Here is a tiny trained network, its code and every weight. The questions are about switching its units off for an input and a target symbol, where a switched-off unit gives its printed mean instead of its output.

import numpy as np


def w(rows, s, z=0):
    codes = np.array(rows[::2]) - 128.0
    scale = np.full(codes.shape[1], s)
    scale[-1] = z or s
    return codes * scale


def f(y):
    return y / 2 * (1 + np.tanh(0.7978845608 * (y + 0.044715 * y**3)))


def softmax(a):
    e = np.exp(a - a.max(-1, keepdims=True))
    return e / e.sum(-1, keepdims=True)


def log_softmax(a):
    a = a - a.max(-1, keepdims=True)
    return a - np.log(np.exp(a).sum(-1, keepdims=True))


def net(x, mask):
    ids = ['ΛΞΨαγεηθμτφω'.index(c) for c in x.split()]
    T = len(ids)
    res = E[ids] + P[:T]
    r = res
    for j in range(2):
        rows = slice(2 * j, 2 * j + 2)
        q, k, v = (r @ M[0][rows].T for M in (Q, K, V))
        z = softmax(np.where(np.tri(T) > 0, q @ k.T / 2**0.5, -1e9)) @ v
        o = O[0][rows]
        res = res + np.where(mask[j], z, o[:, -1]) @ o[:, :-1]
    y = f(res @ A[0][:, :-1].T + A[0][:, -1])
    res = res + np.where(mask[2:6], y, B[0][:, -1]) @ B[0][:, :-1]
    return log_softmax(res[-1] @ U[:, :-1].T + U[:, -1])


Q, K, V, O, A, B = {}, {}, {}, {}, {}, {}
E = w([
[148,158,158,83,142,165],'Λ',
[133,112,128,137,69,178],'Ξ',
[118,103,91,198,83,132],'Ψ',
[196,140,56,104,146,26],'α',
[238,132,109,129,195,110],'γ',
[104,155,193,105,156,102],'ε',
[121,58,120,196,99,98],'η',
[129,79,128,163,89,135],'θ',
[134,150,231,163,172,100],'μ',
[158,226,76,120,121,77],'τ',
[18,164,253,105,154,72],'φ',
[128,146,153,55,117,93],'ω',
],0.024)
P = w([
[92,112,143,127,248,162],'0',
[106,125,129,101,136,98],'1',
[111,132,123,114,120,103],'2',
[114,129,124,128,108,96],'3',
[124,120,132,139,110,95],'4',
[125,109,135,146,106,85],'5',
[127,112,136,147,101,92],'6',
[128,112,133,149,100,97],'7',
[128,100,150,149,98,92],'8',
[130,107,146,152,93,102],'9',
[129,113,143,159,96,110],'10',
[133,110,145,159,90,111],'11',
[134,115,147,161,90,121],'12',
[136,117,147,162,87,130],'13',
],0.017)
Q[0] = w([
[186,107,135,159,111,147],'h1',
[96,19,65,218,7,146],'h1',
[137,54,124,173,20,110],'h2',
[113,97,134,184,147,161],'h2',
],0.013)
K[0] = w([
[182,84,2,177,210,105],'h1',
[52,69,62,74,243,173],'h1',
[73,89,117,191,186,234],'h2',
[143,95,170,195,194,107],'h2',
],0.011)
V[0] = w([
[42,221,160,151,111,244],'h1',
[83,157,108,230,61,113],'h1',
[107,116,92,114,115,142],'h2',
[162,188,183,141,180,107],'h2',
],0.011)
O[0] = w([
[218,83,82,204,172,94,99],'h1',
[173,80,130,29,148,244,75],'h1',
[208,203,255,187,166,162,74],'h2',
[153,118,111,38,60,74,254],'h2',
],0.0094,0.0056)
A[0] = w([
[78,113,114,177,140,111,253],'n1',
[79,2,87,143,59,188,105],'n2',
[238,41,14,198,142,169,68],'n3',
[138,183,161,33,255,178,239],'n4',
],0.0083,0.0034)
B[0] = w([
[124,174,179,114,11,168,243],'n1',
[108,105,46,164,208,172,220],'n2',
[185,69,165,53,163,126,255],'n3',
[103,151,146,167,125,54,241],'n4',
],0.012,0.0068)
U = w([
[213,204,167,124,170,2,153],'Λ',
[214,173,190,51,130,137,179],'Ξ',
[102,100,109,29,165,197,194],'Ψ',
[81,130,117,103,117,194,145],'α',
[64,98,62,140,115,121,54],'γ',
[129,103,56,156,119,103,67],'ε',
[12,100,36,190,203,137,153],'η',
[81,94,77,179,153,142,131],'θ',
[50,72,6,132,164,102,66],'μ',
[135,117,101,177,126,167,127],'τ',
[151,95,76,99,164,73,2],'φ',
[157,172,108,211,129,129,76],'ω',
],0.0077,0.0089)

Each question gives the input, a string of symbols that net reads in full, and the target symbol t.
The units are the heads (2 rows each of Q, K, V and O) and the neurons (one row each of A and B). Each row of codes is followed by its name. A weight is (code - 128) times the scale printed after its matrix; where a second scale follows, it is the last column's (O, A, B and U).
mask holds one flag per unit, heads first, then neurons. A switched-off unit (its flag False) gives its mean, the last column of its rows in O or B, instead of its output. The means were averaged over made-up inputs and are rounded, as every weight is.
A unit's drop is (log p(t) with every unit on - log p(t) with that unit switched off) / (log p(t) with every unit on - log p(t) with every unit switched off).
The circuit of an input: a set's keep is (log p(t) with only the set's units on - log p(t) with every unit switched off) / (log p(t) with every unit on - log p(t) with every unit switched off). Starting from all 6 units, units are removed one at a time, each time the one whose removal leaves the highest keep (on an exact tie, the one counted first), for as long as the keep stays at least 0.8.
circuit, biggest first: the units of the circuit, biggest drop first
unit that matters most: the unit with the biggest drop
top k neurons: the k neurons with the biggest drops, biggest first
which heads matter: for each layer, one digit per head in row order, 1 if its drop is at least 0.15 and else 0, layers parted by /
input Ξ γ η Ψ Ψ ω ω Ψ Λ η ω Ψ η, target Ξ: top 2 neurons => n3; n1
input μ Ξ γ Ψ Ξ μ η α μ Λ γ Ξ Ψ Ψ, target μ: unit that matters most => h2
input μ Ψ Λ φ Λ Λ Ξ ε α Ψ Ξ, target μ: circuit, biggest first => h2; n2
input α α Λ γ Ξ ω φ Ψ η, target α: top 2 neurons => n1; n4
input γ η Λ Ψ Ψ Λ ω η, target γ: circuit, biggest first => h1; n1; h2
input ω Λ α Ψ η α Ξ Ψ θ, target ω: top 2 neurons => n1; n3
input η Ψ γ Λ Λ Ψ γ Ξ, target η: circuit, biggest first => n2; n3
input Ξ Λ α η Ψ ε μ η η Ψ θ, target Ξ: top 2 neurons => n3; n1
input Ξ ω η Λ θ μ ε Λ Ξ Ξ, target Ξ: circuit, biggest first => h1; n3
input Ψ Ψ Ψ Ψ Λ, target Λ: which heads matter => 01
input Ψ Ξ θ, target Ψ: which heads matter => 10
input Ψ θ Λ, target Λ: circuit, biggest first => n4; n2; n1
input ω Ξ Ψ Ψ μ ω μ Ψ, target ω: circuit, biggest first => h1; n1; h2
input μ ε Λ μ θ θ, target μ: circuit, biggest first => h2; n2
input η θ Λ ω Ξ Ψ θ, target η: which heads matter => 10
input Ψ φ Λ ω Ψ Λ ε μ Ψ Ψ η, target Ψ: circuit, biggest first => h1; n3
input α θ θ, target α: unit that matters most => h1
input φ Ψ ω φ θ, target φ: which heads matter => 11
input Λ Λ Λ Ψ Ψ μ ω φ Ψ ε Ψ, target Λ: which heads matter => 10
input η Ψ η μ η, target η: unit that matters most => n2
input ω Λ Λ γ ω η, target ω: which heads matter => 11
input μ η α μ Ψ Λ Ψ Ψ Ψ Λ τ Ψ τ, target Ξ: which heads matter => 10
input γ τ μ μ Ψ, target γ: circuit, biggest first => h1; h2; n1
input Ξ Ψ Ξ, target Ξ: top 2 neurons => n3; n4
input τ Ψ Ψ ω ε ε Ψ Ψ Ψ Ψ, target τ: which heads matter => 01
input γ Ψ Ψ Ψ ε Ξ Ψ ω Ψ Ξ φ Λ γ Ψ, target γ: which heads matter => 11
